Each row has a hidden trait or not; one of two labels after the row says which. A new part has a new trait and new labels.
[ -1   0   2  -1  -1  -1   0   4   0  -1   2   0   0   0   0   5   0   2
  -5   0  -3  -2   9   0  -5  -2  -1  -1   0   1  -1  -9   0   2   1  -5
   3  -5  -3   1  -2  -2   1   4  -1  -2  -1   0   2  -4   1   0  -3   2
   1  -1  -4  -1  -1  -2   3   1  -2  -9   1   1  -1  -3   1   6   0   3
   1   0  -5  -3   3   1   2   2  -7   2   2   2   5   0   0   1   0  -1
  -2   1   0   0  -1   1   0  -1   0   0   2 -15  -3   0   1   1   1   4
  -4  -3   1  -3   0   4   2   1]	(30)
[ -1   1   4  -1   2   0  -1   1  -2  -1   2   1  -1  -1   0   0   0   2
  -5   2  -4  -3   3   0  -4  -2   0   0   1  -1  -1  -8   1   0   1  -2
   3  -1  -3  -1  -2  -2   1   1  -1   0  -1  -2   1  -2   0  -3  -3   1
   2  -2  -7   0   0  -2   2  11  -1  -8  -1   2  -2  -3   1   3   0   0
   1   0   3  -4   0  -2   2   2  -3   0   2   0   7   1  -2   1   1   0
   1   2  -1   0  -1   1   0   2   0   0   1 -13  -2   1   4  -1   2   5
  -2  -4   0  -2  -1   1   2   0]	(30)
[  1   5   2   1   3  11   0  -3  -1   0 -10  -2   1   2   0   0  -1   3
  -2   3   2  11  21   2   7   3  -8   3 -11   2   5  -6   4   4  -1  14
   1 -10   4   3  -3  -3  -1   7   3  -2  -5  -1   4  10  -7   5  -9  -7
  -2   1  -6   0  -1  -8   3 -57   4   8  -6  -8  -1  -4  -1  10  -6   8
   6   1  -5  17 -12 -11   4   1   2  -5  -3   0  -8  -7   2  -3  10   6
   6   9  -4   0  -6   9   1 -16  -1   0  -1  -6  -3   0   2  -2 -18  -9
   0   0  -9   2   7   7  -1  -8]	(30)
[  0   1  18   8   3  -6  -5  -1 -13  -6  17   1   4 -18   4 -32  -5   1
  17  -2  14  -1  -3  -5  -8  -1 -10   4  -7   9   1 -25  -3  -4   7 -31
   4  -9   1   2   6  -5   1   8   1   7  -7   0  -4   1  10   1   9  10
   6  -8   9   6  -4   9   0  45   4  13  13   6  -2  -5   7   5  -6 -19
   7  -2 -15  -3  -6  12   0   1  31   1  -4 -12  24   1  15  11  19  -5
 -24   0  18   0   6   0  -1  -5   1   2  -5 -11  -4   4 -54   1  14  -8
  -8 -24  11 -11   0   5 -14   4]	(28)
[  1   2   2   4  -2   0  -1  -3  -7  -1  -5  -2   1   2  -1  -1  -1   2
  -7   4   2  15  23   2   4   7  -4   3 -12   5   2  -9   4   5   3  11
  -2 -12   2   3  -4  -2   1  10   2  -4  -9  -6   6   6  -9   6 -20  -7
  -2   2  -6   1  -1  -6   8 -47   5   5   8  -6  -3  -4   0  27 -12  11
   6  -1 -17   5 -12 -17   6   2  -8   0  -2  -4   0  -7  -1  -4   9   4
   4   5  -7  -1  -8  14   0 -16   1   0  -2 -15  -6   3   8  -2 -13 -16
  -1   3  -4   7   8  12  -2  -9]	(30)
[  0   5   3   1  -1  12  -1   0  -4   0  -5  -1   2  -1   1   0  -1   2
  -2   3   1   9  27   2   2   2 -11   1 -14   0   5  -7   5   5   0  12
  -3 -10   1   4  -1  -5   0   5   3   0  -5  -3   6   6 -10   3 -15  -9
   0   1  -7   1   1  -7   4 -60   8  12  -4  -4  -4  -7  -1  20  -8   9
   8   1  -8  13 -11 -16   5  -1  -3   2  -3  -2   0  -4   1  -4   9   5
  -2   9  -3   0  -9   9   2 -17   0  -1  -1 -13  -3   2  13  -2 -15 -15
  -4   0  -6   3   9  12  -5  -5]	(30)
[  0   1   2   1  -5  -7   0  -1   2  -1   4   0   1   0   1   0   0   1
  -5   1   2  -1   3   0  -5  -3  -1  -1   2   0   0  -7  -1   1   1   1
   1  -3  -1   0  -2  -1   2   4  -1  -2   0  -1   2  -5   0   1  -4   2
  -1   1  -1  -2  -2   1   3  10   0   1   1   1  -2  -3   4   8   1   2
   2   0  -4  -3   2   0   2   3  -4   4   0   1   1   0  -5  -1  -2  -2
   0  -2   0   0  -2   0   0   1   1   0   3 -10  -1   0   9   1  -2  -5
  -3  -1  -1  -4  -5   2   1   2]	(30)
[  3  -1   5   1  -3  -4  -1  -1  -3  -1   5  -1   0  -3   0  -1   0   0
  -5   1   3   1   7   1  -8  -4  -1  -2   1  -1   0 -11  -1   2   3   3
  -2   0  -1   0   3  -1   1   8  -1  -2   1  -1   3  -3  -1   2  -6   4
   1   0  -2  -3  -1   0   3   2  -1  -2   3   1  -1  -4   2  13   1   2
   3   0  -5  -7   2   1   3   4  -5   5   1   0   9   1  -5  -1  -2  -2
  -3  -3   5   0  -1   1  -1  -4   0   0   3 -18  -3   1   7   1  -3  -5
  -4   0   1  -2  -3   5  -1  -1]	(30)
[  2   2   4   2   0  13   0  -8  -5   0  -7  -2   0   2   1   0  -1   1
  -4   3  -1  16  29   1   8   5  -8   3 -10   3   4 -17   3   2   0   8
  -3  -9   3   4  -3  -1  -2  11   2  -3  -9  -6   5   4  -5   4 -12  -5
  -1   1  -8   1   1 -10   9 -35   4   8  -4  -5   0  -5   0  14 -14   9
   5   0 -12  15 -10 -11   3   4  -9   0  -2   2 -12  -4  -2  -3  10   3
   0   6  -5  -1  -9  11   1  -6   1   0  -1 -18  -4  -2  -6  -2 -15 -13
   0  -5  -7   5   3   8   2  -8]	(30)
[ -1  -2   3   2   2  -1   0   2  -2   0   3   1  -3  -2   1  -5   0   1
  -5   2   0   5   2   1  -5  -1  -1  -2   0  -1  -1  -6  -1   2   2   0
   0  -1  -1  -1  -1  -3   1  -1  -2   1  -3  -1   1  -4  -1  -3  -4  -2
   2   1  -3  -1   1   0   4   5  -2  -6  -2   1  -2  -4   2   0   2   1
   2   0  -4  -8   2   1   2   2  -7   2   1  -1   9   0  -1   1   3  -1
  -2  -1  -1   0   0  -1   0  -4   1   1   2 -18  -3   1  -3   0  -3   5
  -2  -3   1  -1  -1   2   1   1]	(30)
[  1   1  18  11   4  -6  -4  -2 -13  -5  16   2   3 -19   3 -29  -4   2
  14  -1  13  -2   0  -4  -6  -4 -10   5  -6   9  -1 -24  -3  -4   6 -24
   2 -11   3   2   5  -4   0  10   1  10  -7   2  -5   3  10  -1   6  10
   4  -7   8   7  -4   4   0  31   3  15  13   7  -3  -4   6  11  -6 -17
   8  -2 -18  -5  -5   7  -2   2  33  -3  -5  -9  22   3  17  11  19  -6
 -27  -2  14   1   5  -5   0  -7   1   2  -4 -12  -5   2 -53   1  15  -7
  -6 -21  11 -13  -1   2 -14   4]	(28)
[  1   3   3   3   1  14  -1  -3  -5  -1  -6   0   0   5   0   5   0   2
   3   3   3  14  23   2   5   6 -10   4 -12   1   4 -13   3   5   0   4
  -5 -11   3   5  -1  -2  -1   7   3   1 -13  -6   5   7  -9   5 -15  -6
   0   2  -8   3   2  -8   8 -24   7  11  -7  -1  -2  -4  -1  16 -13   7
   6   2 -10  13  -6 -14   4   0  -6   5  -2  -1  -9  -1  -2  -4   7   5
  -3   6  -6  -1  -8   8   1  -2   2   0  -2 -18  -5  -1  -3  -2 -16 -10
   0   0  -4   7   7   9   1  -9]	(30)

[ 13   8  -7  -9  -1   1  -1  15   2   5  -7  -6  22  -3  12 -10]	(44)
[ 10  -3   1  -3   5   1  -9  -5   1  -2  -1   1 -24  10   8  16]	(42)
[  5  13  -5  -1 -12   3   2  -3  -3   3  13   2  18 -35  12 -18]	(44)
[14 -3  2 12 -2  1 -4 -7  0  5 13  6  4 -4  8  6]	(42)
[  6 -19   0  11  -9   0  -3  -1  -3  -1 -15  -4  17  -1   6 -11]	(42)
[  6  10  -3  -6  -5   1   1 -13  -3  -4   1   0 -21 -12   9  -4]	(42)
[ 20 -11  -5  14 -25   2   2  -4  -4  -5  -6  -7  38 -14 -13 -15]	(42)
[-15 -15  -4   4  -8   0   2  10  -3  -8 -26 -10  24 -10  -9 -28]	(44)
[ -5  16  -6 -10  -9   4   6   5  -2  -4   3  -2  10 -29  -8 -15]	(44)
[ -7  22  -6 -18  -4   1   7   3   0   0   5  -2   5 -17   0 -14]	(42)
[ 21  -5  -2   1 -21  -1   4 -19  -4  -2   7  -6  11  -7   0   5]	(44)
[ -3 -11   4  25   4   2  -5   9   1   3   2   6  29  -9  -6  -9]	(44)
[-22 -12   3  13  -4   3   2  -4  -5  -6  -3   3  -4 -21 -18  -9]	(42)
[  0  -5   2  11 -11  -1   2  -3  -1   2  10   0  29  -7 -12 -12]	(44)
[ 17   0  -4  16 -17   3   0  -2  -3   2   9   1  46 -26  -1 -25]	(42)
[  3  -3   0   1  -8   3   3  -7  -2  -7  -5  -3  -2  -4 -11  -2]	(42)
[ -9  -1   0  10   0   3   0   8   0  -2  -2   3  14 -13 -10  -8]	(42)
[ -3 -10  -1   2  -2   7  -5  -6  -4 -10 -10   2 -38 -15   7  -1]	(44)
[ 29  -5  -5   0 -22   1   0 -13  -3  -5  -5  -7   0   2   4   5]	(44)
[ 22   1  -5   9 -24   2   3 -12  -5  -2   8  -2  28 -28   2 -16]	(44)
[  5   9  -1   0 -13  -1   7 -15  -2   2  16   1   9 -13 -12   1]	(42)
[26  2 -1  7  1  0 -4  1  3  3  7  1 11 14 -1 13]	(42)
[ -8  -4   2  -4   4   2  -2  -9  -1  -4  -5   2 -39   6   5   7]	(42)
[-11 -15   1  17  -6   5  -3  -3  -5  -6  -9   2   2 -29  -2 -13]	(44)
[  6  -8  -3   4  -3   5  -4  10  -1  -8 -21  -2  -6  -1  -4   2]	(42)
[-17  -7   0  -2  -9  -2   3  -3  -4   2  -4  -3  17 -19  14 -28]	(44)
[  7   4   2   5 -10  -1   5 -14  -2   1  16   1   7  -6 -15   7]	(44)
[  5  -6   1  10 -15  -1   5 -12  -2  -1  -1  -4  25  -5 -20 -10]	(44)
[ 21  -4  -5   9 -18   1   0  -5  -3  -3  -4  -4  13  -7  -7  -7]	(42)
[ 11  23  -6  -9 -12   3   6  -3  -2   1  17   0  21 -25   2 -15]	(42)
[ -3 -13   0  10  -4   3  -2  -1  -2  -4 -13  -2   4  -8   0 -10]	(44)
[ 16   5   0   7 -12  -2   3 -10  -1   6  11   2  23  -8  -3  -4]	(42)
[ -4  12  -6  -9 -13   3   5  -8  -4  -2   4  -2   5 -13   7 -17]	(42)
[ 34   0  -6   2  -2   2  -6  10   3  -3 -11  -5   7  14  -1  12]	(44)
[-15   9  -3  -9  -4   3   6  -1  -2  -7  -2  -1 -16 -10 -16  -2]	(44)
[ 11 -10  -1  14 -19   1   2 -12  -5  -2   2  -2  14 -15  -5  -8]	(42)
[26 13 -6 -5 -7  2  0  4  2  2  5  0 12  0  0  5]	(42)
[-12  -3  -4   1 -16   4   5  -2  -5  -7  -7  -6  14 -24 -14 -19]	(42)
[16 10  2 14  1  2 -2  0  2  7 24  9 17 -6 -9  8]	(44)
[ 13   8  -7  -1 -12   3   3  -5  -3   0  11   3   7 -24   3  -9]	(44)
[ 52   6 -24  25 -63  14  12 -21 -17  -9   9  -9  63 -63  -5 -63]	(42)
[  7  -4  -1   6 -11  -1   2  -5  -3   2   4  -1  27 -13   2 -16]	(42)
[ 13   4  -3  10  -6   4  -1   7   1  -1   6   4  16 -10 -15   2]	(44)
[-13 -10   0   3  -4   0   1   2  -3  -3 -11  -4  15  -9   1 -22]	(42)
[ -7   5  -1  -7  -8   1   9   1  -1  -6  -3  -4   3  -6 -26  -6]	(44)
[-13  -9   3   1  -4   0   1 -10  -4  -3  -4   0 -17  -5   3  -4]	(42)
[  1 -18   1  21 -11   3  -4  -7  -6  -1  -4   2  17 -20   7 -15]	(42)
[ 24 -12  -1   4 -19  -5   2 -21  -4   0   1  -7  10   6   4   2]	(44)
[-15  -5   1   2  -1   1   2   1  -1  -5  -8  -1  -5  -4 -16  -3]	(42)
[ 12 -11  -4   6  -6   1  -4   9  -1  -3 -16  -5  19   2   6 -11]	(44)
[ 6 12 -2 -7 -9  1  6 -8  1  1 16  2  2  6 -9  2]	(44)
[  3   4  -4   2  -6   2   1   5  -1   0   1  -1  25  -9   2 -15]	(42)
[ 19 -20  -2   6 -13  -1  -5  -5  -4  -6 -18  -8   3   5   4  -1]	(44)
[ 27  17  -9  -4  -5   5  -2  12   2   1   1  -2  25 -12   8  -7]	(44)
[ 18  15   1   6  -5   0   2  -2   2   7  23   6  22 -12  -1   0]	(44)
[  6  12  -5 -11 -12   1   4  -1  -2  -1   4  -3   2 -12   5  -9]	(44)
[ 12  14  -8 -11 -14   3   3  -3  -2  -4  -1  -6   4 -15   6  -5]	(42)
[  8  -5  -1  12 -14   0   1  -6  -4   3   6   1  31 -21   4 -19]	(42)
[  5 -11  -1   1 -10  -3   1 -11  -5   3  -1  -4  12  -5  23 -16]	(44)
[ -1  12 -10   0 -18   6   4  14  -2  -4  -6  -6  53 -39  -9 -39]	(44)
[-15 -17   2   8  -6  -1   1  -3  -4  -1  -8  -2  21 -11   1 -20]	(42)
[  9   5  -4   4 -11   1   2  -2  -3   3  10   2  27 -26   7 -19]	(44)
[  5 -20   3  31   3   2  -5   4  -4   1  -2   3  39 -15  -7 -13]	(44)
[ -1   6   3  -3  10   0  -2  -6   2   0   9   6 -34  15  -3  23]	(44)
[ -4  14  -2  -6   1  -1   3   2   0   5  12   4   8 -21   9 -10]	(42)
[ -3   4  -4  -5  -4   1   1   2  -2   1  -1  -2  18 -22  14 -22]	(44)
[-28  14  -4 -19  -6   3  11  -2  -2  -7  -1  -3 -10 -20 -21 -13]	(44)
[  0   6  -4  -2  -3   6  -1  -3  -1  -1   7   5 -13 -28  15 -10]	(44)
[-23   6  -2  -3  -8   2   7  -3  -4  -3   3   2   6 -25  -5 -21]	(44)
[ -8 -14   1   9  -3   4  -3  -2  -4  -4 -11   1 -11 -13  -1  -7]	(44)
[-5 -7  0  4  1  3 -1  4  0 -2 -6  0 -7 -5 -6 -3]	(42)
[-14   3  -2  -1  -2   0   3  10   1   1  -6  -6  25 -14  -2 -17]	(44)
[ -7 -10   2   3   8   4  -5   5   0  -7 -13   1 -25  10  -6   6]	(44)
[  4   4  -4   7 -11   4   2   3  -2  -1   2   1  28 -25  -7 -17]	(42)
[ 14  -7   0   2 -15  -2   3 -17  -3  -2   1  -5   5  -3  -5  -1]	(44)
[  6   5  -6  -1 -15   3   4  -1  -3  -3  -1  -3  19 -21  -7 -17]	(42)
[ 23  11 -10   2 -17   6  -1   3  -2  -2  -3  -2  21 -28  10 -18]	(44)
[  6  -9   3  14 -12  -1   1 -10  -3   2   7   1  20 -13  -3  -7]	(44)
[-13  -4  -2   2   4   3  -3  13   0  -2 -10  -1  11  -9   2 -15]	(42)
[ 19   4   0  -6   8   0  -4   3   4   0  -2   0 -23  28   4  27]	(44)
[20 -1 -1 13 -4  0 -2  4  1  4  5  1 29 -4  2 -1]	(44)
[ 12  14  -6  -5 -12   2   4  -7  -2  -1  12   0   0 -23   4  -7]	(44)
[ 6 -5  0  9 -3  0 -1 -3 -2  1  2  2 13 -7  0 -9]	(42)
[ 27 -12 -11  11 -42   4   5 -13 -10  -9 -14 -13  41 -35  -4 -36]	(42)
[ -2 -21   6  19  -2  -4  -1  -7  -1   3  -2   0  19  12  -9  -4]	(44)
[ 34 -11  -8   4 -17   2  -3  10   0  -8 -28 -14  33   7  -2 -12]	(44)
[  0 -15   1  11  -9  -2   2  -3  -1  -1  -5  -3  23   3  -8 -11]	(42)
[-19 -14  -3   9 -10   2   2   5  -5  -5 -18  -5  34 -27  -3 -34]	(44)
[-22 -11   1   7  -2   2  -1  -6  -5   0   0   5   1 -29  13 -22]	(44)
[  4 -15  -3  10 -22   5   2 -13  -8 -10 -10  -4   2 -23  -4 -14]	(44)
